Below is a small trained network, with its code and all its weights. Each question gives an input and a target symbol and asks what happens when units are switched off, that is, made to give their printed mean instead of their output.

import numpy as np


def w(rows, s, z=0):
    codes = np.array(rows[::2]) - 128.0
    scale = np.full(codes.shape[1], s)
    scale[-1] = z or s
    return codes * scale


def f(y):
    return y / 2 * (1 + np.tanh(0.7978845608 * (y + 0.044715 * y**3)))


def softmax(a):
    e = np.exp(a - a.max(-1, keepdims=True))
    return e / e.sum(-1, keepdims=True)


def log_softmax(a):
    a = a - a.max(-1, keepdims=True)
    return a - np.log(np.exp(a).sum(-1, keepdims=True))


def net(x, mask):
    ids = ['αβγδεζθλμξπστφψω'.index(c) for c in x.split()]
    T = len(ids)
    res = E[ids] + P[:T]
    u = 0
    for l in range(3):
        q, k, v = (res @ M[l].T for M in (Q, K, V))
        z = softmax(np.where(np.tri(T) > 0, q @ k.T / 3**0.5, -1e9)) @ v
        res = res + np.where(mask[u], z, O[l][:, -1]) @ O[l][:, :-1]
        u += 1
        y = f(res @ A[l][:, :-1].T + A[l][:, -1])
        res = res + np.where(mask[u : u + 8], y, B[l][:, -1]) @ B[l][:, :-1]
        u += 8
    return log_softmax(res[-1] @ U[:, :-1].T + U[:, -1])


Q, K, V, O, A, B = {}, {}, {}, {}, {}, {}
E = w([
[79,145,181,139,151,126],'α',
[194,122,77,133,102,139],'β',
[198,113,104,186,143,78],'γ',
[104,129,146,178,100,57],'δ',
[171,112,162,111,2,92],'ε',
[96,162,102,172,133,109],'ζ',
[204,89,106,149,218,174],'θ',
[99,147,149,174,165,108],'λ',
[108,156,122,106,171,71],'μ',
[123,88,187,115,67,151],'ξ',
[89,167,99,160,92,194],'π',
[15,192,171,103,110,122],'σ',
[96,123,183,111,122,96],'τ',
[181,140,127,72,158,142],'φ',
[88,171,73,177,62,101],'ψ',
[68,117,46,199,175,115],'ω',
],0.025)
P = w([
[95,118,118,26,195,103],'0',
[156,3,192,73,194,141],'1',
[132,58,160,62,181,132],'2',
[117,128,109,70,170,105],'3',
[150,69,136,103,175,104],'4',
[160,97,120,123,191,113],'5',
[150,93,132,129,166,114],'6',
[182,152,91,142,190,89],'7',
[192,88,113,154,189,82],'8',
[206,135,103,183,187,81],'9',
[203,150,106,171,194,100],'10',
[191,130,128,143,168,107],'11',
],0.0043)
Q[0] = w([
[254,127,168,124,108,161],'0.h1',
[2,192,208,117,214,101],'0.h1',
[172,38,190,52,105,84],'0.h1',
],0.0061)
K[0] = w([
[111,71,223,137,51,147],'0.h1',
[29,119,255,135,247,219],'0.h1',
[226,95,208,20,70,31],'0.h1',
],0.0068)
V[0] = w([
[132,127,208,201,204,105],'0.h1',
[68,109,97,154,227,153],'0.h1',
[246,145,153,112,2,64],'0.h1',
],0.0065)
O[0] = w([
[122,205,99,51,58,29,79],'0.h1',
[168,7,2,189,47,53,44],'0.h1',
[136,180,136,225,211,238,252],'0.h1',
],0.0062,0.0044)
A[0] = w([
[79,66,43,96,107,114,247],'0.n1',
[198,109,90,142,144,53,165],'0.n2',
[197,182,172,35,240,188,155],'0.n3',
[69,28,121,79,195,109,130],'0.n4',
[118,186,172,98,127,142,121],'0.n5',
[84,193,136,159,218,90,254],'0.n6',
[138,155,110,208,11,254,208],'0.n7',
[58,69,55,28,2,139,96],'0.n8',
],0.007,0.0032)
B[0] = w([
[165,141,117,156,55,148,158],'0.n1',
[165,114,169,144,138,173,153],'0.n2',
[144,130,78,158,125,89,245],'0.n3',
[107,111,94,122,128,90,139],'0.n4',
[149,102,141,177,108,131,152],'0.n5',
[134,99,166,156,6,68,179],'0.n6',
[131,156,96,139,120,176,202],'0.n7',
[159,128,111,119,140,151,162],'0.n8',
],0.013)
Q[1] = w([
[78,100,182,109,104,121],'1.h1',
[147,213,131,57,35,171],'1.h1',
[65,211,1,129,108,113],'1.h1',
],0.0083)
K[1] = w([
[44,143,247,116,239,97],'1.h1',
[156,214,254,136,92,246],'1.h1',
[124,211,124,149,64,74],'1.h1',
],0.0051)
V[1] = w([
[218,164,241,123,127,188],'1.h1',
[131,17,148,253,112,159],'1.h1',
[46,60,115,153,106,123],'1.h1',
],0.0053)
O[1] = w([
[122,254,180,203,209,37,154],'1.h1',
[130,55,143,236,60,143,255],'1.h1',
[65,135,88,151,134,158,95],'1.h1',
],0.0068,0.008)
A[1] = w([
[77,127,130,154,85,162,79],'1.n1',
[68,131,138,131,63,57,250],'1.n2',
[227,200,79,161,211,142,254],'1.n3',
[195,86,143,169,116,188,155],'1.n4',
[181,151,73,144,135,213,170],'1.n5',
[86,69,147,129,82,183,142],'1.n6',
[141,147,106,106,56,129,186],'1.n7',
[67,164,255,127,177,163,235],'1.n8',
],0.0094,0.003)
B[1] = w([
[96,142,98,95,79,2,157],'1.n1',
[153,20,117,84,92,137,183],'1.n2',
[138,152,140,111,157,108,252],'1.n3',
[51,183,195,175,219,165,243],'1.n4',
[109,128,58,140,149,115,238],'1.n5',
[187,68,42,114,90,136,153],'1.n6',
[84,88,183,138,169,141,173],'1.n7',
[113,65,104,114,95,179,146],'1.n8',
],0.0082,0.019)
Q[2] = w([
[145,164,152,73,165,133],'2.h1',
[192,165,254,68,160,8],'2.h1',
[223,234,160,135,80,162],'2.h1',
],0.006)
K[2] = w([
[209,188,44,166,156,66],'2.h1',
[104,135,231,41,137,63],'2.h1',
[22,216,18,254,205,78],'2.h1',
],0.0053)
V[2] = w([
[173,255,120,99,51,189],'2.h1',
[202,180,210,18,115,208],'2.h1',
[72,147,68,167,155,85],'2.h1',
],0.0049)
O[2] = w([
[2,191,113,37,112,123,72],'2.h1',
[98,73,159,116,160,130,4],'2.h1',
[131,127,130,67,134,144,179],'2.h1',
],0.014,0.016)
A[2] = w([
[192,147,36,105,163,235,38],'2.n1',
[104,28,112,34,144,18,106],'2.n2',
[240,54,122,140,198,87,228],'2.n3',
[132,157,253,93,64,173,254],'2.n4',
[232,132,164,135,84,188,77],'2.n5',
[173,175,153,98,48,160,109],'2.n6',
[141,220,140,164,66,206,70],'2.n7',
[60,175,117,174,62,163,203],'2.n8',
],0.0064,0.0031)
B[2] = w([
[55,102,162,73,155,65,219],'2.n1',
[101,129,154,217,168,76,160],'2.n2',
[148,144,129,106,97,90,253],'2.n3',
[124,84,193,93,250,154,138],'2.n4',
[2,111,191,148,150,77,203],'2.n5',
[115,75,93,242,238,111,138],'2.n6',
[48,116,99,83,81,156,213],'2.n7',
[163,48,69,132,61,155,175],'2.n8',
],0.0086,0.02)
U = w([
[255,93,19,166,111,190,209],'α',
[130,190,224,187,133,147,77],'β',
[54,111,155,168,120,74,107],'γ',
[204,82,68,210,211,154,60],'δ',
[128,153,118,143,97,110,22],'ε',
[130,137,116,152,106,123,25],'ζ',
[79,25,161,155,154,234,208],'θ',
[97,107,81,66,79,100,26],'λ',
[139,220,121,196,33,129,198],'μ',
[223,196,61,83,94,36,213],'ξ',
[134,141,117,148,107,119,39],'π',
[117,137,127,138,115,110,4],'σ',
[88,147,102,113,207,108,176],'τ',
[112,139,129,139,100,116,20],'φ',
[178,62,123,135,73,105,229],'ψ',
[140,147,114,152,105,118,31],'ω',
],0.0071,0.0033)

Each question gives the input, a string of symbols that net reads in full, and the target symbol t.
The units are the heads (3 rows each of Q, K, V and O) and the neurons (one row each of A and B). Each row of codes is followed by its name. A weight is (code - 128) times the scale printed after its matrix; where a second scale follows, it is the last column's (O, A, B and U).
mask holds one flag per unit, layer by layer, with each layer's heads first. A switched-off unit (its flag False) gives its mean, the last column of its rows in O or B, instead of its output. The means were averaged over made-up inputs and are rounded, as every weight is.
A unit's drop is (log p(t) with every unit on - log p(t) with that unit switched off) / (log p(t) with every unit on - log p(t) with every unit switched off).
The circuit of an input: a set's keep is (log p(t) with only the set's units on - log p(t) with every unit switched off) / (log p(t) with every unit on - log p(t) with every unit switched off). Starting from the 12 units with the biggest drops (on a tie, the unit counted first), units are removed one at a time, each time the one whose removal leaves the highest keep (on an exact tie, the one counted first), for as long as the keep stays at least 0.8.
units of the circuit, in order: the units of the circuit, biggest drop first
unit that matters most: the unit with the biggest drop
k most important neurons: the k neurons with the biggest drops, biggest first
top k neurons in layer l: the k neurons of layer l with the biggest drops, biggest first
drop when u is switched off: that unit's drop, to one decimal
input β φ τ φ β τ ω ε φ, target μ: units of the circuit, in order	(0.n3 0.h1 0.n6)
input φ ω β β β ξ β ψ μ β σ β, target γ: most important neuron	(2.n5)
input φ φ φ β π λ σ φ ε ζ π γ, target μ: units of the circuit, in order	(0.n6 0.h1 2.n1)
input π γ γ β μ ε σ φ, target μ: top 2 neurons in layer 0	(0.n3 0.n6)
input β γ φ ψ β β σ ξ ω β ζ ψ, target γ: 2 most important neurons	(2.n5 2.n1)
input ω σ ε ε β, target μ: units of the circuit, in order	(0.h1 0.n6)
input μ φ θ ξ σ φ ω, target ψ: 2 most important neurons	(1.n6 2.n5)
input ψ φ ε ω γ β, target γ: 4 most important neurons	(0.n1 2.n1 2.n5 0.n4)
input ψ δ τ β φ π, target λ: 2 most important neurons	(0.n7 2.n1)
input β β π θ τ π φ β α, target ψ: top 2 neurons in layer 1	(1.n2 1.n4)
input φ β ξ σ σ ε φ τ ζ ξ, target μ: top 2 neurons in layer 0	(0.n3 0.n7)
input φ β β β ω π, target γ: 4 most important neurons	(2.n5 2.n1 1.n7 0.n4)
input π ζ β δ ω β ξ ξ π β φ, target γ: 2 most important neurons	(2.n5 0.n1)
input τ β λ γ β ζ ψ μ ε θ, target μ: unit that matters most	0.n6
input ξ μ γ, target β: 3 most important neurons	(0.n2 0.n3 1.n5)
input ξ ω ξ θ, target γ: 3 most important neurons	(2.n5 2.n1 0.n4)
input φ ω ε, target μ: 4 most important neurons	(0.n3 0.n7 0.n5 1.n5)
input β θ ω ξ, target γ: 3 most important neurons	(2.n5 2.n1 1.n7)
input φ π τ, target ψ: top 2 neurons in layer 1	(1.n4 1.n2)
input ω β ψ φ β β σ γ, target γ: 3 most important neurons	(2.n5 0.n4 2.n1)
input φ ζ β ε λ ξ ξ ε β σ γ, target μ: 2 most important neurons	(0.n6 0.n3)
input ξ γ ξ α δ σ β β β ζ ψ μ, target ψ: unit that matters most	1.n2
input ξ ω π, target γ: top 3 neurons in layer 0	(0.n4 0.n8 0.n1)
input π μ σ δ θ α φ β δ ξ, target θ: top 3 neurons in layer 1	(1.n5 1.n8 1.n3)
input σ β π ψ ε μ β σ θ, target μ: drop when 2.n7 is switched off	0.1
